Each new row is followed by what is left after taking away its nearest point in the smallest flat space through zero that holds the last named rows:
nitu (5 x 35):
0.6  -17.9  6.8  -15.3  -10.5  -25.4  10.9  -26.9  -12.5  -11.6  3.6  -7.2  -38.1  42.0  23.9  -15.4  33.2  -4.2  -22.0  -6.8  -1.9  3.4  1.9  0.4  -28.7  -17.4  -16.1  4.7  11.5  -18.5  -15.2  1.3  -32.0  5.7  -46.0
-33.0  4.3  15.7  2.4  -17.1  -34.7  17.0  -39.5  -19.5  -3.5  -12.3  10.5  17.0  19.4  -3.0  -7.7  -1.7  -13.0  16.3  13.8  0.7  5.9  17.8  10.6  -6.2  -15.1  -4.7  -9.5  -15.0  8.0  -13.1  -5.7  8.4  29.4  -24.6
-19.3  -29.9  25.4  3.4  -18.7  5.2  -10.7  -30.2  -24.7  4.4  7.5  26.0  -12.2  34.6  -3.7  12.5  -6.1  8.2  -1.1  -12.9  -9.5  -33.0  -18.4  6.8  5.4  5.3  0.3  -5.5  -14.0  -10.8  -8.6  6.8  -2.0  7.9  -5.0
3.7  -16.5  18.8  23.2  -23.6  -16.2  -6.0  -79.5  -47.8  12.1  2.3  30.7  26.6  52.1  3.8  19.6  32.9  3.6  -7.9  -23.0  20.6  -5.9  -19.6  -0.5  -13.2  -48.1  -10.9  19.4  -24.6  1.3  -6.6  -9.2  -4.1  23.0  -18.5
-29.9  -28.9  30.1  -4.5  -30.2  -32.3  8.3  -63.3  -38.5  -4.5  0.7  21.7  -18.7  62.7  10.8  -3.7  18.0  -3.7  -5.2  -6.8  -4.8  -17.6  -3.2  10.7  -18.1  -19.8  -13.2  -4.0  -12.9  -13.4  -23.0  1.3  -15.3  26.2  -45.9
New rows:
5.0  23.0  5.9  -10.1  8.7  -0.3  7.8  3.7  1.0  14.9  -13.9  17.8  10.4  8.3  -7.3  17.4  1.5  39.8  6.9  -17.4  17.9  -29.7  -1.8  0.7  -11.9  1.7  -13.7  -1.7  12.3  -7.4  6.4  -19.2  5.3  -28.9  13.3 -> -3.6  22.2  14.6  -5.0  11.6  -8.4  15.1  -6.1  4.7  5.8  -19.5  6.3  2.4  8.9  -8.5  11.4  -2.5  32.0  5.2  -11.6  11.1  -15.8  11.3  0.2  -15.6  7.9  -12.1  -9.6  17.7  -9.3  9.2  -19.5  -5.2  -19.9  6.0
10.7  13.7  -29.9  -19.9  -5.4  -18.3  1.4  14.0  5.3  23.3  22.9  5.6  16.6  -27.6  -9.9  2.5  16.4  -9.1  15.9  5.9  40.1  15.5  3.4  -3.4  -4.5  -25.0  -9.9  10.2  2.3  1.9  5.7  -7.9  8.0  -14.0  10.4 -> -7.7  -10.1  -3.2  -10.6  -8.4  -12.4  -2.0  -5.1  1.3  14.5  23.8  4.6  -8.9  -12.0  -16.0  6.0  1.2  -10.0  9.7  2.0  21.0  8.1  3.8  -2.0  -0.6  -2.3  -3.8  -4.7  4.5  -10.6  8.7  -0.7  -8.9  -5.3  8.2
-10.5  7.0  2.2  -1.0  -14.9  -6.0  2.6  -42.3  -1.6  -2.3  -33.8  6.8  -10.9  17.6  -7.2  6.8  -9.7  -8.2  -5.0  26.6  -6.9  20.6  2.2  23.5  -2.2  6.8  21.8  0.4  -20.3  -4.4  27.3  14.3  -2.5  -3.1  -6.8 -> 5.1  11.2  -14.2  -13.1  -11.6  3.1  -2.4  -16.7  5.0  3.1  -27.4  7.9  -13.0  9.7  -1.1  6.4  -2.7  -1.2  -7.8  23.0  -1.5  12.3  -7.5  21.9  -2.0  4.5  19.1  8.9  -16.5  -5.1  25.4  15.6  2.6  -19.2  -1.5

mota (5 x 35):
-27.4  -10.2  28.3  -5.7  50.6  6.4  38.0  15.2  -34.1  5.5  28.5  11.8  41.0  -13.9  -15.4  -21.8  8.7  -1.2  -17.5  22.6  19.8  -48.1  32.8  24.7  -28.1  -12.0  34.8  -18.0  -36.0  -1.7  2.7  -1.5  -40.0  51.8  -19.1
39.1  28.1  -8.1  22.9  -21.7  -37.9  0.2  -3.8  -4.8  45.0  -10.3  18.3  1.7  -29.9  -3.9  -14.6  19.3  48.7  -1.6  19.5  -39.7  -4.3  -18.8  52.6  -8.9  5.6  -12.2  38.8  15.3  -32.3  13.4  5.2  -5.5  0.2  -7.6
-48.3  17.5  -28.4  -0.7  28.3  -4.0  -19.2  -5.9  5.3  -44.7  58.9  51.8  0.0  -25.8  -6.7  -53.0  -12.4  26.5  15.7  -3.4  10.8  -24.5  5.5  6.1  9.1  18.3  13.0  22.3  -29.7  5.5  -11.0  -7.6  8.0  -6.0  19.7
13.4  2.1  -16.7  4.8  -4.7  -15.0  27.3  37.1  17.2  8.2  -25.1  16.7  0.3  -2.0  -32.8  31.6  -6.6  2.3  -11.6  -7.7  13.5  19.0  3.9  -1.4  20.7  24.9  -15.9  3.5  33.5  -2.3  -10.4  15.0  31.8  -15.4  -2.8
20.7  -34.2  27.9  51.4  21.8  0.7  -9.6  -30.6  5.2  -35.4  -22.8  36.1  19.6  4.4  10.1  -11.0  8.8  12.9  -16.1  -14.4  11.9  -16.4  -17.5  -27.2  -17.8  8.7  25.6  -11.0  16.5  -22.3  20.3  14.9  -42.8  -30.8  7.8
New rows:
-30.1  5.4  -16.1  -37.8  8.0  7.9  -15.8  8.8  4.1  3.7  -10.4  -22.6  5.8  0.3  -1.9  9.9  1.6  -15.7  -14.4  -4.8  5.3  -7.5  -1.6  -25.3  1.7  -15.0  -3.0  -17.0  -34.4  20.6  -22.4  -2.7  -17.2  2.9  -0.9 -> -11.0  8.6  -17.8  -16.7  4.4  -8.0  -15.9  5.7  8.3  9.5  -21.6  -2.6  9.4  -10.1  -6.2  5.7  8.2  5.9  -19.2  -4.0  -3.4  -9.0  -12.6  -14.6  -0.4  -5.3  -4.5  -3.8  -19.6  4.2  -15.5  4.8  -21.7  -9.4  -0.3
5.1  -2.2  18.4  32.8  -12.7  2.7  7.8  -15.6  -39.5  -3.7  -27.5  28.9  34.3  2.2  36.0  14.3  13.3  -9.4  0.5  4.4  -1.8  -25.6  -30.9  -25.8  -12.3  -14.2  28.1  -10.3  -12.9  -14.4  -3.3  -10.5  -10.6  -1.8  -3.8 -> -8.7  15.7  -5.3  12.4  -21.2  -1.2  10.9  3.6  -32.8  1.5  -14.9  26.7  22.3  -2.7  24.0  18.7  3.9  -10.7  9.1  4.7  -1.5  -14.2  -24.1  -18.3  5.1  -7.0  13.4  -0.3  -14.4  -3.2  -17.2  -14.5  20.6  0.7  -1.6

lata (5 x 35):
-12.4  0.6  15.7  2.4  -3.0  11.4  11.6  6.9  -3.0  -31.7  28.2  -27.7  21.7  65.2  -22.3  18.0  4.6  30.2  -25.6  -8.0  -5.5  -9.9  15.7  17.9  -15.4  -54.1  -6.9  24.3  7.4  18.0  -5.7  -2.3  16.6  -13.4  10.2
-17.2  -2.5  -1.6  16.1  19.6  -26.2  17.0  -17.4  31.5  -12.8  26.3  -52.9  39.9  49.3  -30.2  -3.5  12.5  33.2  -4.9  -27.9  -12.4  -11.7  -10.1  12.2  2.9  -44.0  -37.1  28.2  25.0  29.5  23.5  2.0  8.8  -11.5  -7.1
-10.2  3.8  3.9  5.3  13.7  -14.6  4.5  -14.8  21.2  -5.2  18.9  -39.6  33.8  25.5  -24.4  -6.9  3.0  27.9  14.1  -6.9  -19.1  -9.5  -12.2  13.8  -6.2  -26.3  -34.8  29.1  35.4  29.1  10.6  -11.4  -1.7  14.4  -13.9
0.9  0.8  13.2  2.5  3.1  11.4  16.4  9.2  -1.3  -17.3  10.0  -15.1  4.1  43.1  -2.0  5.9  11.6  10.4  -31.4  -5.2  -11.9  -7.0  4.5  3.0  -10.8  -27.5  -1.7  10.5  6.3  14.7  -4.8  7.7  3.2  -10.9  8.4
-1.6  20.0  -1.2  1.1  13.6  -0.7  -14.2  -5.5  22.3  -12.1  -14.2  -30.0  15.4  10.8  -30.2  -0.9  -12.0  18.1  13.3  -9.0  -19.8  -15.7  -20.9  25.1  -2.9  -1.0  -32.9  8.8  31.5  16.8  -22.8  -24.1  -7.8  -18.0  -24.9
New rows:
27.0  -5.6  13.3  -11.3  -14.8  -26.3  -1.1  16.9  23.1  18.4  4.9  21.5  -16.3  12.2  7.5  -23.8  33.5  -10.0  -8.3  8.3  -25.9  -5.4  10.3  20.0  12.8  1.8  -2.1  41.0  3.6  25.5  19.1  -15.9  -35.8  -7.7  -15.4 -> 18.9  -6.2  7.3  -12.1  -23.6  -26.5  -12.2  17.1  18.3  12.0  6.6  27.4  -15.5  9.6  -2.7  -12.5  22.7  -6.8  -1.0  4.9  -9.2  -3.7  20.4  27.9  17.5  -1.6  4.7  36.0  -11.6  12.1  14.7  -22.1  -24.3  -21.0  -12.9
26.2  11.7  17.4  -10.2  12.7  -1.0  -8.9  9.0  -10.1  6.8  17.1  37.4  22.3  4.9  36.8  -21.4  20.9  -5.5  0.8  16.2  6.5  -26.8  -31.1  0.1  -18.2  18.8  8.8  13.5  31.5  6.7  14.7  18.7  -31.1  26.8  15.8 -> 13.2  13.4  4.8  -5.0  9.1  -8.4  -21.1  6.2  -3.8  -6.5  15.6  31.8  28.1  12.3  14.3  -6.9  8.7  3.3  4.1  -2.1  26.2  -29.7  -24.7  14.7  -6.3  9.9  7.9  6.0  14.2  -7.3  9.5  12.1  -14.5  -10.3  14.8

res (3 x 35):
13.8  -4.6  3.9  25.1  -11.5  13.7  6.6  -55.6  -24.2  33.6  33.4  28.4  -5.8  4.5  -26.5  3.0  23.2  0.8  -2.1  -36.5  16.4  -6.4  -11.8  35.3  -17.4  -38.9  19.3  16.8  27.0  29.7  17.5  -5.1  8.7  22.0  22.5
4.3  -10.0  21.9  22.3  0.7  18.7  21.3  -45.1  -27.6  15.2  22.4  28.7  -0.8  7.0  -10.2  21.1  25.1  -4.4  -1.4  -29.2  6.2  -10.2  -6.5  22.2  -12.7  -36.2  5.7  27.6  5.6  31.3  10.8  -2.6  1.4  5.4  17.0
11.0  8.1  -7.9  3.8  -9.4  1.3  -7.2  -43.8  -14.6  44.2  32.0  11.2  -4.8  -18.4  -52.1  -8.5  24.4  18.2  6.7  -35.5  5.7  16.9  1.0  20.6  1.3  -31.7  38.8  7.9  33.4  15.3  15.7  -16.7  -11.9  36.2  30.1
New rows:
-14.5  -5.5  12.7  -24.8  4.3  11.4  14.6  4.1  21.9  -13.1  -2.5  6.6  5.8  1.5  10.9  7.8  -2.9  -6.4  3.3  21.2  -17.2  11.9  14.3  -44.6  8.0  18.2  -14.0  -0.7  -35.0  -30.9  -0.4  16.3  -17.8  -20.3  -30.4 -> -2.0  -4.8  1.0  -11.1  -9.7  13.5  6.8  -22.9  16.0  9.9  16.5  17.8  -0.3  5.2  -5.3  -4.3  1.8  -5.2  0.4  4.5  -1.8  8.7  3.9  -20.6  -4.6  3.5  -0.9  -3.3  -10.5  -21.0  10.6  15.1  -5.1  -2.9  -20.9
4.0  -9.6  21.0  11.1  22.8  4.0  32.3  -44.6  -26.4  18.4  13.7  19.8  -15.3  -20.1  -16.6  15.9  29.3  17.1  6.5  -36.1  -2.6  7.9  18.5  -6.6  6.9  -54.9  22.0  21.5  -15.4  24.7  26.3  -31.3  -23.4  -3.7  20.7 -> 8.1  -6.2  -7.2  6.8  11.2  -10.4  9.2  -7.0  1.1  1.1  -5.5  1.0  -18.8  -7.1  11.3  -11.7  -5.1  8.4  -1.3  -5.3  7.8  -0.5  9.8  -10.3  0.4  -18.4  4.2  -11.9  -14.0  -1.2  19.2  -17.8  1.2  -13.5  -4.8

keror (4 x 35):
0.1  -26.4  9.8  12.9  0.4  -10.3  8.0  -1.7  -1.9  -17.8  -25.0  20.9  -9.6  -18.2  -2.0  18.8  -0.6  20.9  -7.4  -16.9  -13.8  11.5  8.3  17.3  -1.8  21.2  29.6  -16.3  25.5  -4.7  -19.1  10.7  -5.5  -14.9  -21.7
-18.8  -6.9  23.5  6.2  -2.0  9.8  1.9  -9.7  17.5  -13.3  -17.6  -10.8  -15.1  -21.0  0.5  -3.5  -0.5  17.2  -14.7  -3.8  -24.8  27.8  -14.4  25.0  -10.7  41.3  43.9  -29.1  43.4  12.0  1.3  -2.4  18.6  -10.9  -9.4
-13.8  -16.8  19.6  4.2  -5.5  -8.1  15.7  2.7  9.8  -19.3  -18.7  8.6  -23.4  -28.7  1.2  22.4  -5.8  15.0  -13.0  -2.3  -23.0  30.8  -6.5  12.5  -5.1  43.7  48.6  -37.3  35.8  -2.9  -15.0  0.2  2.8  -12.9  -18.4
-37.5  17.7  1.8  -19.6  4.2  -4.7  10.9  11.5  7.8  3.0  27.7  0.9  -22.8  -17.2  15.3  4.0  -24.8  -2.1  -15.0  25.6  -28.8  22.5  -12.3  -31.2  -19.9  30.6  28.4  -18.7  4.0  -5.9  10.2  -28.0  -2.6  13.7  17.6
New rows:
-23.4  31.8  -1.9  -5.1  -11.3  21.6  8.4  -12.9  -3.0  -33.6  6.1  -15.2  -16.7  -18.3  -3.6  6.9  -28.3  16.6  -10.2  6.7  -4.3  0.2  10.7  -20.0  -9.0  37.4  26.5  8.7  7.4  -14.5  8.2  -14.0  7.4  1.6  -36.5 -> -5.1  29.1  -7.4  -0.2  -13.4  22.7  3.6  -15.1  -8.5  -30.7  0.9  -16.5  -4.6  -6.2  -9.7  4.7  -18.2  11.3  -0.7  -0.2  13.4  -14.0  16.5  -14.1  1.5  16.4  4.7  21.8  -4.5  -13.9  5.7  -3.7  6.0  -0.4  -39.7
-31.0  12.7  -0.7  -15.0  -1.9  6.4  -31.3  8.5  5.2  -2.5  6.7  -11.0  -12.4  -6.8  18.2  4.1  0.0  -1.2  6.8  36.4  -17.6  5.5  -4.0  -21.5  -5.4  -31.5  -8.0  -13.5  -15.2  -17.6  18.9  -7.0  7.9  4.3  18.5 -> -17.6  -4.8  3.5  -2.3  -3.5  4.3  -31.9  3.3  2.2  -11.4  -14.4  -3.3  -8.4  -8.6  11.7  10.3  9.0  8.5  8.9  20.0  -13.3  2.9  3.3  -2.0  1.0  -32.7  -5.0  -14.4  -4.8  -16.9  7.3  7.7  7.3  -7.3  2.7
